(47) [-70 -178 -86 49 -90 194 41 -175 -56 66 57 -130 17 -32 29 56 -112 -80 -122 -99 -90 -13 44]
(51) [124 37 16 -34 47 127 -191 7 -64 232 -38 -130 205 97 -123 -34 35 56 46 33 243 -71 79]
(51) [-120 39 43 47 -12 -12 -25 50 135 -131 -34 103 -119 -178 -70 -43 -33 4 124 22 -26 -19 -60]
(47) [4 61 72 -86 -6 -96 32 134 50 -30 -159 99 10 47 -66 18 114 9 78 43 102 27 -26]
(38) [-36 59 75 -141 -31 -58 -135 182 -13 75 -150 86 8 -106 -112 -72 59 1 -18 55 -26 59 -46]
(38) [-71 -26 90 -51 -186 -9 163 -214 63 -45 44 72 -22 180 -155 -5 -60 81 -24 -229 115 -92 64]
(51) [-25 24 -27 17 -34 -62 38 -9 20 -17 -34 151 -179 -124 190 -44 -31 -5 -55 -5 -142 136 -112]
(38) [-22 1 -24 -144 -132 -192 144 72 90 -80 -19 338 -38 46 -73 -48 20 67 -66 -8 71 -43 70]
(51) [23 -87 -42 37 85 146 -95 23 32 81 -50 -194 118 82 -136 80 148 -177 -39 110 62 -32 41]
(38) [-55 27 95 45 41 57 -159 108 91 -13 -51 10 -62 -166 -66 -78 13 60 -3 112 -56 83 -87]
(38) [-45 -94 -14 -47 -143 114 -85 89 56 132 -55 236 -48 -291 9 -137 -150 170 -99 34 -4 81 -19]
(38) [90 96 6 -125 81 -159 14 83 -53 6 -61 -4 64 192 -27 9 163 -67 18 64 57 2 11]
(41) [45 -35 7 101 72 146 -74 -159 -106 -63 65 -259 28 249 86 59 -43 -1 -33 27 -111 37 -26]
(51) [-41 -83 3 60 143 142 46 -17 56 -11 -5 -177 3 -66 2 2 37 -72 87 59 13 34 -67]
(47) [-46 -47 40 59 -54 92 217 -357 43 -216 64 -229 -151 130 78 73 -35 -5 3 -54 -99 80 -21]
(48) [51 -124 -51 -6 42 210 35 -317 -57 -137 73 -385 -30 351 7 63 37 -137 -98 106 -183 75 -2]
(38) [26 66 101 -26 102 -21 38 -97 -93 65 -24 -300 38 146 -19 61 145 -135 13 -91 -17 49 -55]
(48) [61 193 158 -33 28 -51 -76 -27 68 76 -93 -59 -26 -88 -52 -76 110 131 71 51 180 92 -26]
(47) [-18 102 58 -13 24 -163 -3 79 -30 15 -88 108 33 66 58 17 81 51 -54 -14 80 38 2]
(41) [78 22 -175 -55 -67 -36 -123 99 3 -60 -14 176 0 -79 24 -17 -48 16 6 210 -20 -48 106]
(47) [108 78 -111 -60 -21 -58 -159 75 -63 165 -100 101 48 20 42 1 82 -88 -54 79 57 2 42]
(47) [43 37 47 -47 -14 -17 70 -7 80 12 -117 46 -77 -50 57 -23 84 56 11 75 76 135 -51]
(48) [67 8 87 -44 113 33 84 -155 -114 -6 118 -370 137 331 -138 57 69 -84 90 -127 38 -102 27]
(41) [-17 -20 43 19 -85 210 -126 -149 49 -174 -95 -88 -79 143 -42 -9 -84 103 62 142 -45 69 -30]
(41) [28 -17 -94 -142 -37 18 -36 96 -34 -80 -99 -44 48 -24 -100 46 24 -106 122 150 -31 -54 66]
(48) [-31 64 127 -16 7 -33 41 -147 -21 -39 44 -184 -16 113 -84 8 51 -9 -19 -100 -24 11 -10]
(51) [85 96 13 -137 -85 -137 70 48 -30 44 11 127 -19 -48 -30 -51 -29 49 117 -94 51 -53 13]
(51) [157 88 -104 -77 -147 -50 -274 100 -73 141 -124 81 55 141 -108 87 124 -180 -102 83 -34 -51 85]
(48) [76 119 -4 -113 115 -215 13 77 -105 60 -46 -94 81 85 34 42 219 -116 -97 74 8 53 41]
(51) [77 84 34 -41 40 -69 -82 158 65 119 -99 110 -15 -148 12 -67 118 50 -26 127 85 103 -38]
(48) [104 145 61 -183 -113 -237 92 -109 -57 16 1 -27 -10 194 -84 31 163 -42 -130 -69 10 19 87]
(41) [58 -10 -25 -87 118 -30 89 146 -18 103 51 -8 151 -148 -45 -63 -6 65 157 12 193 -95 59]
(48) [-40 -10 -32 169 150 85 -95 10 33 -19 -14 10 -103 -100 229 -49 -32 18 -21 117 -94 139 -139]
(38) [-123 81 70 -62 -138 -219 40 198 145 79 -152 424 -50 -243 -81 -55 58 72 -51 -90 166 -6 11]
(48) [10 -49 -70 -95 -216 22 -117 40 35 200 1 201 35 -165 -167 -61 -43 4 -169 -38 48 -72 121]
(51) [177 53 -31 -128 -26 13 -109 59 -44 123 -80 -126 24 9 -86 28 143 -136 10 115 -33 42 10]
(51) [-16 -15 -25 10 49 -44 36 -29 -96 -1 47 30 67 242 48 15 -34 -28 -3 -117 10 -76 -4]
(38) [20 212 176 -53 11 -262 27 37 94 -19 -54 114 -81 97 -91 -41 199 24 -20 -49 84 49 -54]
(47) [27 69 10 -108 88 -211 33 182 -72 72 41 -51 147 44 -178 52 164 -188 38 -83 35 -152 64]
(41) [131 -38 -5 -11 101 116 -39 202 -66 29 51 -172 216 -80 -102 40 -66 85 270 76 125 -143 70]
(48) [-26 60 62 -6 -114 -38 -25 -46 66 -100 -75 112 -150 42 -2 -10 0 28 -18 0 -82 75 -65]
(41) [-216 -130 -28 117 -249 28 -75 146 206 111 -95 634 -103 -240 -13 -93 -170 139 -194 -134 82 -25 -24]
(47) [6 41 61 -72 -74 -28 -2 -21 115 -9 -113 97 -96 -13 -47 -51 97 48 -76 91 43 119 -26]
(51) [97 69 25 -153 -10 -146 103 97 -50 -10 5 55 54 71 -55 -12 28 38 123 -38 67 -62 29]
(48) [-106 -46 78 13 -23 -18 156 -178 111 -206 84 -45 -135 207 -119 6 39 -88 -31 -96 -118 -14 -58]
(38) [-44 43 131 25 -7 3 84 -43 -18 -3 42 -123 61 -80 -68 20 -66 114 140 -158 113 -69 26]
(41) [-143 -185 -23 55 -46 136 -47 206 49 16 -59 225 60 -133 -34 -24 -154 88 -7 -9 12 -47 -23]
(41) [2 57 61 -74 -36 -5 23 -122 -8 -62 -130 -47 -76 162 38 1 61 7 -4 31 -9 119 -55]
(48) [-19 85 82 -48 53 -28 -96 56 45 103 -100 -21 14 -64 -103 -59 123 -29 8 34 93 40 -36]
(51) [-29 29 31 59 104 -64 -21 110 49 77 -26 155 27 -40 71 -66 38 85 -40 13 124 34 -42]
(41) [-74 -39 77 62 -148 61 -36 15 86 -35 -89 126 -83 -34 -40 30 -46 59 -49 -48 -37 46 -47]
(38) [-1 0 -25 88 57 -6 44 10 -14 -69 80 -74 -15 -117 89 43 -47 5 60 8 -61 -12 1]
(41) [-2 -32 -105 -62 -80 -92 -54 286 -4 -24 -44 284 11 -204 14 -6 -69 26 -2 99 -74 -39 40]
(38) [-67 72 206 104 -111 -5 -56 -36 51 5 94 -35 -6 -37 -211 15 -67 95 40 -244 21 -111 0]
(48) [-86 24 37 49 89 -37 -30 45 106 64 -41 153 -104 -26 9 -100 67 -79 -11 -49 5 46 -149]
(47) [-70 -154 -66 25 -34 131 -26 64 79 49 -49 174 -48 -196 92 -82 -83 94 -148 119 -32 117 -31]
(41) [11 140 -33 -139 -136 -169 -13 29 78 21 -110 142 -83 -101 -156 6 127 -167 70 -17 48 -64 45]
(51) [-79 25 50 -13 -108 29 0 -122 64 -28 -23 94 -132 -109 17 -94 -93 109 -21 -41 -18 69 -40]
(47) [-9 46 79 -85 34 -83 79 -64 19 64 -57 -144 51 47 -96 29 204 -69 -110 3 103 54 51]
(47) [-154 -19 112 70 -68 11 90 -182 76 -234 48 -52 -107 122 -69 31 -48 39 -32 -88 -92 -1 -18]
(41) [16 -16 -130 -79 62 -97 19 141 -41 -55 -70 -50 58 -23 -6 106 149 -216 -17 161 -70 -16 66]
(48) [139 93 51 -21 -71 -21 -94 -19 -102 12 47 -105 73 121 -53 50 -24 84 27 -22 2 -49 72]
(41) [-86 -77 -68 52 -92 42 -85 25 -13 8 11 82 -18 -11 -50 45 -63 -126 -77 -76 -132 -74 5]
(48) [-55 -129 -96 149 81 280 -206 97 -29 70 -55 -49 48 -232 131 -18 -161 44 49 142 -41 42 -50]
(47) [-94 -61 31 -94 -73 47 -46 61 120 29 -168 49 15 -18 -224 1 136 -99 -82 78 67 17 24]
(38) [-102 -16 69 -57 20 -74 212 7 33 -194 39 -65 -14 -107 -48 13 -29 60 111 -20 -12 -23 23]
(47) [47 152 121 -25 131 -58 -47 -52 -21 -33 7 -269 117 175 -169 30 151 -22 127 20 152 -75 53]
(47) [73 -66 -20 -84 174 -12 193 62 -107 -105 112 -272 169 124 -47 74 29 -53 184 26 16 -109 57]
(51) [140 -7 -55 -111 -128 63 59 -17 -77 26 66 -164 137 -57 -173 89 -84 -8 235 -66 103 -202 166]
(38) [-107 -159 -100 8 -124 21 137 33 81 -26 14 230 54 -48 -65 39 -91 13 -33 -77 112 -137 114]
[-13 44 -91 14 -94 -120 -48 30 64 -57 -78 343 -180 -29 180 -46 -5 18 -151 97 -104 118 -49] | (47)
[-117 -113 -1 98 -19 114 -12 14 11 9 13 52 5 -106 44 -8 -129 62 -42 -57 -31 -1 -25] | (47)
[151 117 106 -142 18 31 -7 -140 -85 126 -27 -442 176 211 -290 95 195 -152 166 -83 189 -117 101] | (47)
[-59 -35 46 -47 -50 94 -82 -130 -59 -110 -24 -306 18 84 -130 78 49 -81 -128 92 -169 52 60] | (48)
[174 -79 -115 -56 152 55 -87 152 -95 175 -6 -70 129 95 75 -10 111 -86 -102 181 -18 64 -9] | (38)
[12 -118 -96 -51 -41 64 27 62 4 25 11 118 27 -81 35 -44 -84 63 -49 74 0 4 39] | (38)
[147 -30 -154 -89 187 -8 -61 185 -101 52 -54 -44 130 87 109 3 106 -83 13 259 10 37 17] | (38)
[65 93 67 -106 128 -69 65 102 135 124 -110 78 46 16 -135 -97 187 -18 200 21 321 -30 -48] | (48)
[-75 -31 -6 -123 -280 42 -21 -62 68 -189 -109 68 -177 -99 -126 24 -63 -34 -28 71 -213 53 16] | (41)
[32 73 8 50 104 17 -83 17 28 84 -29 -70 25 -81 11 -22 71 -19 60 58 104 13 -15] | (47)
[-1 3 63 201 150 107 -53 -15 -139 221 135 -151 141 -187 206 -34 -173 208 22 -161 112 -1 -19] | (47)
[20 -61 -25 17 65 95 26 -48 20 66 -24 -126 -51 -68 73 -2 66 -92 -52 61 -62 118 -70] | (51)
[-88 -102 -48 138 -34 169 -132 77 16 -16 6 71 -14 -203 56 -7 -185 73 16 34 -82 -12 -24] | (48)
[-86 -39 84 73 -97 176 -85 -10 -10 -87 -48 -51 -10 -47 -57 30 -185 104 160 -72 -42 -41 -42] | (48)
[26 -75 -167 130 31 49 82 -182 103 -70 45 94 -120 131 198 21 28 -76 -116 95 -8 58 -7] | (38)
[9 39 47 -77 35 -69 20 -15 -4 118 -19 93 17 126 -18 -95 56 20 -46 -79 103 15 -40] | (51)
[-38 137 73 40 20 -140 -29 57 87 5 -73 104 -79 -61 -25 -4 112 -51 40 -38 51 14 -60] | (47)
[-65 -154 -126 64 -197 272 -288 67 75 43 -124 236 -111 -152 -9 -50 -177 -10 -90 124 -162 47 -57] | (48)
[-64 -27 18 -60 71 -21 74 100 -17 32 -52 -42 107 -38 -85 19 43 -60 108 -47 104 -73 14] | (48)
[51 -68 -43 -22 -110 159 -124 -68 -62 -31 -22 -102 15 138 -59 50 -64 -31 -29 58 -115 -7 30] | (48)
[-64 -72 -20 46 4 38 91 -129 50 -179 40 17 -102 42 132 -23 -58 99 -110 102 -93 109 -12] | (47)
[-41 -39 -60 -24 -181 175 -244 -12 23 33 -80 206 -109 -167 19 -138 -212 137 -48 97 -97 65 -31] | (38)
[7 92 -25 -100 77 -192 -54 185 59 102 -153 138 38 -47 -52 -17 258 -123 -108 144 111 51 24] | (47)

[43] [4 6 63 -156 243 -157 71 275 -260 92 -227 -6 239 37 -117 109 145 158 -93 -98 12 27 -26]
[42] [-67 -36 8 -27 91 -16 44 -142 -180 6 82 73 123 7 -8 -103 54 46 -196 -21 126 94 -43]
[45] [32 -8 113 -69 63 133 -68 55 -42 88 81 -110 0 -44 -38 -148 27 -64 10 -55 -22 47 139]
[43] [-57 -160 -24 100 -293 55 -126 -253 99 19 161 140 -359 -41 130 -27 5 -189 77 146 156 24 77]
[43] [33 -77 126 -26 39 -35 -26 -60 22 -110 62 -49 55 -44 3 -39 66 -45 -273 -202 -45 12 -12]
[42] [-143 78 38 -88 150 -84 164 -41 -40 -17 -56 -97 69 -128 24 -44 7 -8 -275 -39 -231 204 -43]
[42] [196 -19 55 -8 -106 41 -126 -117 162 -66 57 27 -110 -26 -81 -153 46 -77 -12 -81 -37 -65 46]
[45] [-26 -135 -27 136 -214 -34 21 -327 167 -126 175 92 -222 -27 48 -94 -62 -23 -65 38 -10 -17 -53]
[43] [5 37 26 -121 113 -101 37 130 -131 54 -159 -7 80 -32 -59 30 74 44 -72 -9 -64 96 -11]
[44] [103 -93 41 65 -114 -188 -59 -112 105 -91 -44 66 -66 -61 -41 44 13 77 -55 -29 -29 -79 -103]
[44] [5 88 -19 -73 57 3 104 17 -67 31 -109 126 2 111 -61 128 122 -30 2 -30 52 2 -2]
[44] [21 91 -75 123 -154 88 -57 -124 244 -9 80 10 -136 12 95 33 -82 -99 218 99 30 -121 32]
[43] [6 38 -31 84 -64 -31 -52 -117 257 -86 188 -73 -108 -55 121 -49 -100 -138 -58 -25 -26 -40 24]
[45] [-102 75 -231 -3 -34 -13 141 -3 51 -127 30 19 -5 118 146 -12 -110 -58 -19 97 -44 83 -39]
[45] [75 -89 44 -42 21 -46 20 186 49 57 -12 3 -146 69 -132 22 62 15 90 -91 -21 -108 100]
[42] [-86 -31 108 -38 206 35 38 219 -244 223 -69 -14 126 23 -118 119 94 127 79 -41 131 -53 52]
[44] [107 -69 32 36 -40 -94 -16 -62 -8 -141 -73 120 74 54 -74 114 68 82 -128 -126 51 -101 -142]
[43] [-4 -56 155 -8 -63 216 21 -255 37 -105 247 -127 -64 -50 41 -254 -48 -122 -165 -102 -144 151 89]
[43] [67 -56 76 106 -115 80 -88 -85 45 -95 93 4 -60 -16 1 88 -82 -38 -7 -42 31 -36 -62]
[42] [-25 -97 84 88 -211 227 -91 -40 195 2 154 -114 -285 -45 95 -28 -82 -181 175 19 -86 -33 158]
[45] [-78 24 143 -139 232 -113 134 245 -237 75 -249 -85 189 -47 -86 190 102 120 -146 -107 -144 109 -46]
[44] [134 73 -20 8 38 63 -253 100 1 46 -51 82 151 20 -5 88 108 -81 35 -65 274 -175 -1]
[43] [115 79 -26 -61 58 -140 -65 128 -163 138 -341 114 150 -57 -176 83 89 220 159 129 25 -36 -113]
[44] [30 -87 10 33 -85 72 -97 85 68 58 113 -67 -111 43 50 -58 -38 -45 204 31 72 -88 143]
[42] [-46 39 28 -75 104 -121 41 64 -73 56 -107 -32 67 -71 -4 32 49 34 -87 3 -61 82 -15]
[42] [-153 38 -39 -7 135 89 260 -92 -183 -14 66 8 176 131 -12 -59 -29 135 -59 0 0 79 -45]
[45] [117 31 -52 59 4 -119 -215 121 52 119 -158 130 53 -40 -73 153 94 61 153 38 226 -243 -56]
[45] [20 -31 -71 119 -200 -82 -237 78 164 91 -78 83 -178 -42 138 245 10 -104 275 149 205 -186 28]
[43] [19 21 108 -18 -7 271 -18 -124 63 -76 64 -121 25 -102 -48 -223 -15 -77 -132 -108 -219 74 34]
[45] [49 39 -80 15 35 -24 59 68 -73 -20 -61 102 99 152 -62 113 4 104 92 4 114 -92 -72]
[44] [12 129 -80 -59 98 -1 106 13 -66 2 -46 24 119 76 -42 -40 -6 56 13 31 -16 45 -30]
[45] [23 92 -153 -52 26 61 -116 201 34 195 28 62 -51 147 71 5 80 -140 302 103 290 -136 205]
[45] [-239 70 -82 -59 180 -85 163 105 -126 111 -97 -45 100 -57 59 36 3 53 -85 86 -62 126 -20]
[42] [-145 43 -38 -36 121 19 179 118 -71 47 -15 -56 11 34 -5 44 -42 26 -13 15 -92 78 14]
[45] [-20 -25 173 113 -117 76 -147 -131 -47 -37 -38 -104 68 -205 93 128 -102 16 -15 53 -68 79 -114]
[42] [5 75 -97 -33 165 -63 113 -164 -130 -106 37 141 234 57 -94 -121 38 97 -312 -78 84 58 -168]
[45] [-36 -67 109 -68 142 154 -58 185 -195 127 60 -132 83 -55 -76 -124 -7 20 -18 -48 6 76 102]
[43] [16 -146 231 -50 -31 83 1 -51 -147 -160 -36 -93 45 -105 -41 3 8 -4 -300 -171 -217 189 -75]
[42] [77 123 -50 30 -141 6 84 -163 111 -48 -59 43 -104 32 -13 10 -78 27 194 142 -133 30 -42]
[44] [107 -10 -62 122 -121 -74 -97 -132 171 -129 2 57 14 -37 -1 -8 -60 60 1 7 8 -137 -130]
[42] [-89 -1 75 -8 141 44 74 -135 -191 32 40 29 195 -18 -43 -55 64 93 -181 -61 77 58 -61]
[44] [71 -29 210 -57 69 -80 -89 19 -128 -2 -27 -87 90 -128 -31 56 25 6 -176 -102 -39 116 -33]
[42] [1 161 -199 23 -52 84 177 -64 -2 10 -30 112 6 218 -4 10 -72 80 313 190 43 -33 -14]
[45] [-196 -36 74 -8 97 104 37 53 -212 72 21 -147 110 -125 64 -22 -87 38 -87 57 -75 192 -9]
[42] [-52 76 3 -100 249 -90 160 -64 -140 -37 -21 30 205 -35 -116 -109 69 82 -366 -125 -69 128 -109]
[44] [39 -11 43 165 -234 10 -136 -309 211 -145 27 33 -105 -165 92 60 -75 -73 -63 37 -61 -28 -136]
[44] [43 -19 16 -15 -43 93 -113 55 -21 75 65 -35 -18 41 53 -54 9 -60 162 41 117 -28 125]
[43] [-12 -11 55 -150 78 -45 46 60 -181 61 -148 21 40 -33 -66 -38 119 22 -99 -5 -68 151 21]
[43] [70 115 -24 -104 178 -223 61 121 -14 -19 -78 1 134 42 -37 67 59 26 -138 -96 1 7 -37]
[43] [46 20 196 -159 110 109 18 38 -266 86 -80 -87 93 -78 -131 -104 52 39 -67 -28 -135 231 47]
[44] [-73 -74 -8 2 49 31 -20 47 -67 -31 -32 23 64 -44 -17 7 39 1 -178 -72 12 5 -59]
[44] [12 -68 113 40 -25 -61 -40 45 79 28 98 -137 -96 -65 33 17 -74 -4 58 -23 -58 -17 68]
[163 -41 26 -12 -103 -2 -135 -85 -42 -79 -46 65 42 -18 -47 -72 21 30 -18 4 29 14 -61] | [44]
[153 -86 84 -20 -19 -119 -65 -119 28 -123 -43 98 27 -42 -126 -49 116 43 -240 -167 -16 -47 -98] | [45]
[26 103 -118 93 -116 161 -36 -49 183 18 144 -47 -66 100 111 -72 -126 -68 323 131 65 -113 103] | [44]
[-56 106 -145 -18 69 -76 109 84 -72 -32 -123 63 140 102 43 139 -14 61 13 58 39 6 -97] | [45]
[27 68 -144 67 -95 -61 33 -30 35 -18 -145 71 19 13 -20 39 -91 149 205 188 -49 -43 -121] | [43]
[-153 203 -197 -94 145 189 206 248 61 148 -52 -61 -19 163 25 -35 8 -83 247 79 -74 -32 183] | [42]
[-91 -61 -88 92 -104 -39 12 -106 248 -155 5 -64 -26 -91 123 -90 -52 -9 -121 -23 -179 -70 -61] | [43]
[-57 14 -34 -50 144 59 68 10 -169 45 50 16 147 47 -53 -124 19 65 -84 -12 73 59 -1] | [45]
[65 -78 133 -53 23 -20 -15 46 -189 -42 -78 44 57 13 -86 124 64 36 -127 -101 21 69 -65] | [43]
[-135 54 -17 -38 16 19 185 -127 -50 10 35 -28 -56 -12 46 -66 -48 -12 -41 90 -134 189 12] | [42]
[-156 -98 -14 -42 64 -92 50 -31 -128 15 -66 17 46 -123 9 -82 52 57 -239 18 -60 132 -63] | [44]
[43 -78 50 2 -8 47 -152 103 -3 22 53 -103 -9 -98 -9 -100 -53 -22 -6 -14 -18 11 45] | [44]
[-117 -20 -13 106 -66 4 -90 -104 131 27 110 -115 -50 -174 153 -82 -112 -47 4 101 -37 14 13] | [44]
[60 98 -30 202 -61 47 -57 -121 255 -173 137 -104 90 -39 73 49 -214 20 18 -38 -54 -152 -135] | [44]
[55 -101 -3 -29 -36 -96 -140 81 0 86 -58 66 -74 -38 -34 -29 104 -4 41 15 109 -72 56] | [44]
[-120 -56 -20 68 -56 184 -3 -17 15 106 158 -42 -109 33 76 -72 -53 -52 187 89 86 -35 133] | [43]
[103 28 167 -22 -7 189 -182 -51 -108 -1 40 -99 149 -77 19 -62 -2 -58 -21 -49 34 71 28] | [45]
[141 -49 90 208 -193 77 -183 -260 82 -153 38 68 89 -44 5 105 -62 74 26 -35 108 -169 -182] | [42]
[60 43 -37 103 -95 49 -105 -30 196 -15 92 -59 -67 -32 52 -24 -111 -45 155 52 3 -108 22] | [44]
[46 -9 -3 -46 48 13 -1 124 83 -13 22 -37 -77 4 -75 -54 12 -61 -53 -96 -77 -28 57] | [42]
